Here is a tiny trained network, its code and every weight. The questions are about switching its units off for an input and a class, where a switched-off unit gives its printed mean instead of its output.

import numpy as np


def w(rows, s, z=0):
    codes = np.array(rows[::2]) - 128.0
    scale = np.full(codes.shape[1], s)
    scale[-1] = z or s
    return codes * scale


def f(y):
    return y / 2 * (1 + np.tanh(0.7978845608 * (y + 0.044715 * y**3)))


def log_softmax(a):
    a = a - a.max(-1, keepdims=True)
    return a - np.log(np.exp(a).sum(-1, keepdims=True))


def net(x, mask):
    res = np.array(x, float).reshape(1, 8) / 4 @ E
    y = f(res @ A[0][:, :-1].T + A[0][:, -1])
    res = res + np.where(mask, y, B[0][:, -1]) @ B[0][:, :-1]
    return log_softmax(res[-1] @ U[:, :-1].T + U[:, -1])


A, B = {}, {}
E = w([
[113,133,149,132,156,148,130,115,123],'x0',
[122,120,108,132,145,125,125,124,120],'x1',
[128,127,121,133,134,115,138,121,129],'x2',
[122,129,137,128,133,132,122,125,127],'x3',
[132,134,81,156,128,178,109,82,251],'x4',
[125,127,124,124,133,142,128,133,125],'x5',
[49,108,121,198,69,145,156,170,136],'x6',
[111,240,110,146,152,97,122,196,154],'x7',
],0.018)
A[0] = w([
[119,99,147,85,90,125,149,114,46,209],'N1',
[166,140,127,75,200,138,108,130,123,255],'N2',
[155,164,124,127,137,81,109,146,85,159],'N3',
[123,228,105,154,146,117,103,144,188,92],'N4',
[113,156,139,139,137,99,178,198,86,98],'N5',
[112,157,128,142,151,119,141,205,86,201],'N6',
[149,109,113,146,138,167,123,100,231,195],'N7',
[143,76,169,105,129,107,164,127,85,207],'N8',
[172,93,110,63,130,130,126,69,164,206],'N9',
[2,90,123,200,80,142,161,166,132,173],'N10',
[132,43,153,143,104,143,144,106,81,152],'N11',
],0.013,0.0081)
B[0] = w([
[64,200,36,90,110,133,156,126,119,216],'N1',
[184,122,105,94,218,89,132,127,38,233],'N2',
[146,144,167,89,198,48,76,130,116,191],'N3',
[57,254,41,103,125,103,161,183,27,226],'N4',
[70,55,184,168,169,105,132,171,106,190],'N5',
[85,116,184,129,163,80,165,232,118,204],'N6',
[179,117,94,150,78,220,125,52,166,251],'N7',
[132,205,52,90,131,216,159,155,77,206],'N8',
[205,124,130,70,131,207,134,76,72,233],'N9',
[68,89,89,245,100,101,125,145,217,248],'N10',
[114,169,85,199,33,176,119,78,174,208],'N11',
],0.0094,0.021)
U = w([
[166,252,39,26,151,108,140,121,49,252],'0',
[28,176,29,183,79,120,170,163,153,135],'1',
[185,145,248,4,226,3,115,190,60,89],'2',
[48,50,247,185,151,32,167,229,119,112],'3',
[255,25,145,61,127,167,123,9,113,135],'4',
[150,3,113,212,49,145,106,35,214,11],'5',
],0.0075,0.0041)

Each question gives the input, the list of numbers given to net, and the class t.
The units are the neurons (one row each of A and B). Each row of codes is followed by its name. A weight is (code - 128) times the scale printed after its matrix; where a second scale follows, it is the last column's (A, B and U).
mask holds one flag per neuron, in row order. A switched-off neuron (its flag False) gives its mean, the last column of its row in B, instead of its output. The means were averaged over made-up inputs and are rounded, as every weight is.
A unit's drop is (log p(t) with every unit on - log p(t) with that unit switched off) / (log p(t) with every unit on - log p(t) with every unit switched off).
The circuit of an input: a set's keep is (log p(t) with only the set's units on - log p(t) with every unit switched off) / (log p(t) with every unit on - log p(t) with every unit switched off). Starting from all 11 units, units are removed one at a time, each time the one whose removal leaves the highest keep (on an exact tie, the one counted first), for as long as the keep stays at least 0.8.
circuit, biggest first: the units of the circuit, biggest drop first
most important unit: the unit with the biggest drop
top k neurons: the k neurons with the biggest drops, biggest first
drop of u: that unit's drop, to one decimal
input [-6,-7,-2,-7,7,-3,3,0], class 5: most important unit	N7
input [-2,-8,0,-6,-1,2,-7,2], class 2: circuit, biggest first	[N7, N11, N3]
input [-6,4,5,-6,8,4,0,0], class 4: top 2 neurons	[N7, N10]
input [-5,1,-3,2,2,6,-5,0], class 4: circuit, biggest first	[N4, N1]
input [-7,-3,4,-6,8,5,0,-2], class 4: top 2 neurons	[N10, N9]
input [-3,-2,5,2,4,1,0,3], class 0: top 3 neurons	[N10, N11, N4]
input [-7,-2,3,-6,-4,-8,1,-5], class 1: top 3 neurons	[N11, N2, N4]
input [2,6,-3,-2,-3,-8,1,-3], class 1: top 3 neurons	[N2, N9, N11]
input [-3,6,-5,-4,-5,0,6,1], class 3: top 2 neurons	[N5, N6]
input [-3,3,-8,-8,4,-3,0,2], class 0: top 2 neurons	[N10, N11]
input [-8,0,2,8,-6,7,1,6], class 3: drop of N5	0.2
input [-4,-7,-8,6,-1,-6,-4,1], class 2: drop of N4	0.2
input [-4,6,1,0,-8,-1,1,4], class 3: drop of N9	0.1
input [-5,-6,5,7,2,2,8,-8], class 5: circuit, biggest first	[N4]
input [-5,2,-4,-2,-8,5,5,1], class 3: drop of N5	0.9
